Below is a small trained network, with its code and all its weights. Each question gives an input and a target symbol and asks what happens when units are switched off, that is, made to give their printed mean instead of their output.

import numpy as np


def w(rows, s, z=0):
    codes = np.array(rows[::2]) - 128.0
    scale = np.full(codes.shape[1], s)
    scale[-1] = z or s
    return codes * scale


def f(y):
    return np.maximum(y, 0)


def softmax(a):
    e = np.exp(a - a.max(-1, keepdims=True))
    return e / e.sum(-1, keepdims=True)


def log_softmax(a):
    a = a - a.max(-1, keepdims=True)
    return a - np.log(np.exp(a).sum(-1, keepdims=True))


def net(x, mask):
    ids = ['αγεθλπτω'.index(c) for c in x.split()]
    T = len(ids)
    res = E[ids] + P[:T]
    r = res
    for j in range(3):
        rows = slice(3 * j, 3 * j + 3)
        q, k, v = (r @ M[0][rows].T for M in (Q, K, V))
        z = softmax(np.where(np.tri(T) > 0, q @ k.T / 3**0.5, -1e9)) @ v
        o = O[0][rows]
        res = res + np.where(mask[j], z, o[:, -1]) @ o[:, :-1]
    y = f(res @ A[0][:, :-1].T + A[0][:, -1])
    res = res + np.where(mask[3:27], y, B[0][:, -1]) @ B[0][:, :-1]
    return log_softmax(res[-1] @ U[:, :-1].T + U[:, -1])


Q, K, V, O, A, B = {}, {}, {}, {}, {}, {}
E = w([
[193,99,200],'α',
[208,47,141],'γ',
[250,252,108],'ε',
[99,38,132],'θ',
[99,28,196],'λ',
[103,180,233],'π',
[139,112,162],'τ',
[131,124,149],'ω',
],0.019)
P = w([
[46,255,44],'0',
[202,135,154],'1',
[192,123,157],'2',
[189,119,161],'3',
[187,116,157],'4',
[192,117,160],'5',
[189,112,165],'6',
[185,109,165],'7',
[188,115,163],'8',
[186,108,163],'9',
[191,107,167],'10',
[190,111,162],'11',
[192,107,170],'12',
[193,104,172],'13',
],0.0074)
Q[0] = w([
[133,63,159],'h1',
[79,192,216],'h1',
[113,80,89],'h1',
[116,109,193],'h2',
[112,41,7],'h2',
[59,66,67],'h2',
[112,167,206],'h3',
[181,33,135],'h3',
[88,121,156],'h3',
],0.017)
K[0] = w([
[78,122,120],'h1',
[131,79,3],'h1',
[133,124,223],'h1',
[78,96,134],'h2',
[220,103,229],'h2',
[181,53,200],'h2',
[75,144,114],'h3',
[118,90,78],'h3',
[117,159,94],'h3',
],0.017)
V[0] = w([
[118,146,123],'h1',
[59,96,85],'h1',
[132,208,127],'h1',
[96,235,78],'h2',
[177,183,254],'h2',
[53,77,88],'h2',
[210,181,147],'h3',
[166,130,112],'h3',
[129,145,143],'h3',
],0.007)
O[0] = w([
[117,116,138,120],'h1',
[152,45,210,52],'h1',
[41,133,106,136],'h1',
[182,161,2,129],'h2',
[215,204,186,254],'h2',
[126,63,170,61],'h2',
[235,78,191,155],'h3',
[200,89,206,125],'h3',
[130,126,109,136],'h3',
],0.0065,0.0066)
A[0] = w([
[120,75,96,150],'n1',
[155,82,82,108],'n2',
[73,180,109,74],'n3',
[142,119,130,67],'n4',
[64,142,66,203],'n5',
[123,129,156,91],'n6',
[170,57,70,111],'n7',
[72,155,215,73],'n8',
[90,121,87,80],'n9',
[126,84,183,124],'n10',
[117,133,96,124],'n11',
[115,17,73,115],'n12',
[157,125,154,97],'n13',
[135,133,141,47],'n14',
[84,182,251,117],'n15',
[94,43,126,28],'n16',
[62,113,142,133],'n17',
[52,252,148,5],'n18',
[176,81,81,203],'n19',
[69,157,126,239],'n20',
[158,117,190,143],'n21',
[116,138,144,182],'n22',
[107,200,107,155],'n23',
[151,115,81,30],'n24',
],0.015,0.003)
B[0] = w([
[134,190,125,132],'n1',
[143,73,67,133],'n2',
[160,199,195,140],'n3',
[119,146,112,138],'n4',
[143,73,156,131],'n5',
[131,119,110,156],'n6',
[130,54,70,139],'n7',
[237,33,194,198],'n8',
[134,110,127,129],'n9',
[120,126,42,204],'n10',
[132,100,150,132],'n11',
[108,207,142,138],'n12',
[111,147,127,192],'n13',
[116,113,134,141],'n14',
[69,215,62,255],'n15',
[74,123,209,152],'n16',
[148,136,149,145],'n17',
[103,3,49,181],'n18',
[133,20,112,160],'n19',
[141,170,99,137],'n20',
[105,140,175,245],'n21',
[103,165,145,148],'n22',
[134,137,178,173],'n23',
[117,166,59,138],'n24',
],0.016)
U = w([
[136,122,133,196],'α',
[146,61,153,135],'γ',
[224,141,97,35],'ε',
[181,205,122,221],'θ',
[82,85,177,87],'λ',
[93,139,54,5],'π',
[253,139,211,108],'τ',
[144,98,142,127],'ω',
],0.011,0.0018)

Each question gives the input, a string of symbols that net reads in full, and the target symbol t.
The units are the heads (3 rows each of Q, K, V and O) and the neurons (one row each of A and B). Each row of codes is followed by its name. A weight is (code - 128) times the scale printed after its matrix; where a second scale follows, it is the last column's (O, A, B and U).
mask holds one flag per unit, heads first, then neurons. A switched-off unit (its flag False) gives its mean, the last column of its rows in O or B, instead of its output. The means were averaged over made-up inputs and are rounded, as every weight is.
A unit's drop is (log p(t) with every unit on - log p(t) with that unit switched off) / (log p(t) with every unit on - log p(t) with every unit switched off).
The circuit of an input: a set's keep is (log p(t) with only the set's units on - log p(t) with every unit switched off) / (log p(t) with every unit on - log p(t) with every unit switched off). Starting from the 12 units with the biggest drops (on a tie, the unit counted first), units are removed one at a time, each time the one whose removal leaves the highest keep (on an exact tie, the one counted first), for as long as the keep stays at least 0.8.
circuit, biggest first: the units of the circuit, biggest drop first
most important unit: the unit with the biggest drop
top k neurons: the k neurons with the biggest drops, biggest first
which heads matter: for each layer, one digit per head in row order, 1 if its drop is at least 0.15 and else 0, layers parted by /
drop when u is switched off: that unit's drop, to one decimal
input α α α π θ α α θ, target θ: most important unit : h2
input α ε λ γ ω π α λ τ λ ε τ, target θ: circuit, biggest first : (n18, n19)
input π γ θ λ λ ε ε, target ε: top 4 neurons : (n18, n15, n21, n3)
input α ε θ α α α α π α γ ε τ τ π, target θ: which heads matter : 101
input α α π α τ α λ τ τ λ α ω, target θ: which heads matter : 010
input θ τ τ λ π α τ α τ, target λ: top 3 neurons : (n15, n16, n8)
input α α τ ω π ε α π θ τ, target θ: which heads matter : 000
input θ ω α α, target λ: which heads matter : 110
input π α ε λ α ε α α π π α ε, target ε: which heads matter : 110
input ω γ ω π λ α ω ω, target γ: top 3 neurons : (n15, n10, n19)
input α λ θ γ τ γ λ π α, target θ: top 2 neurons : (n18, n15)
input α τ α γ α π α π λ α, target θ: circuit, biggest first : (n18, n8)
input ε α α π π π λ π α λ ε ω, target ε: circuit, biggest first : (h2, n15, n21)
input α π α α λ λ ε α π θ π θ, target θ: circuit, biggest first : (h2, n18, n19)
input π α α, target τ: which heads matter : 010
input α λ τ α π π π ε α λ θ θ θ ω, target θ: which heads matter : 000
input ε α γ λ π α α α τ γ, target γ: which heads matter : 000
input θ α θ π τ, target λ: which heads matter : 110
input ε α λ α π ε λ α π α, target ε: drop when n21 is switched off : 0.3
input ω α λ α λ λ γ, target γ: drop when h1 is switched off : 0.1
input α λ γ ε α π α π α α λ π λ π, target π: drop when n18 is switched off : 1.7
input λ γ λ τ π α π, target π: drop when n15 is switched off : 4.0
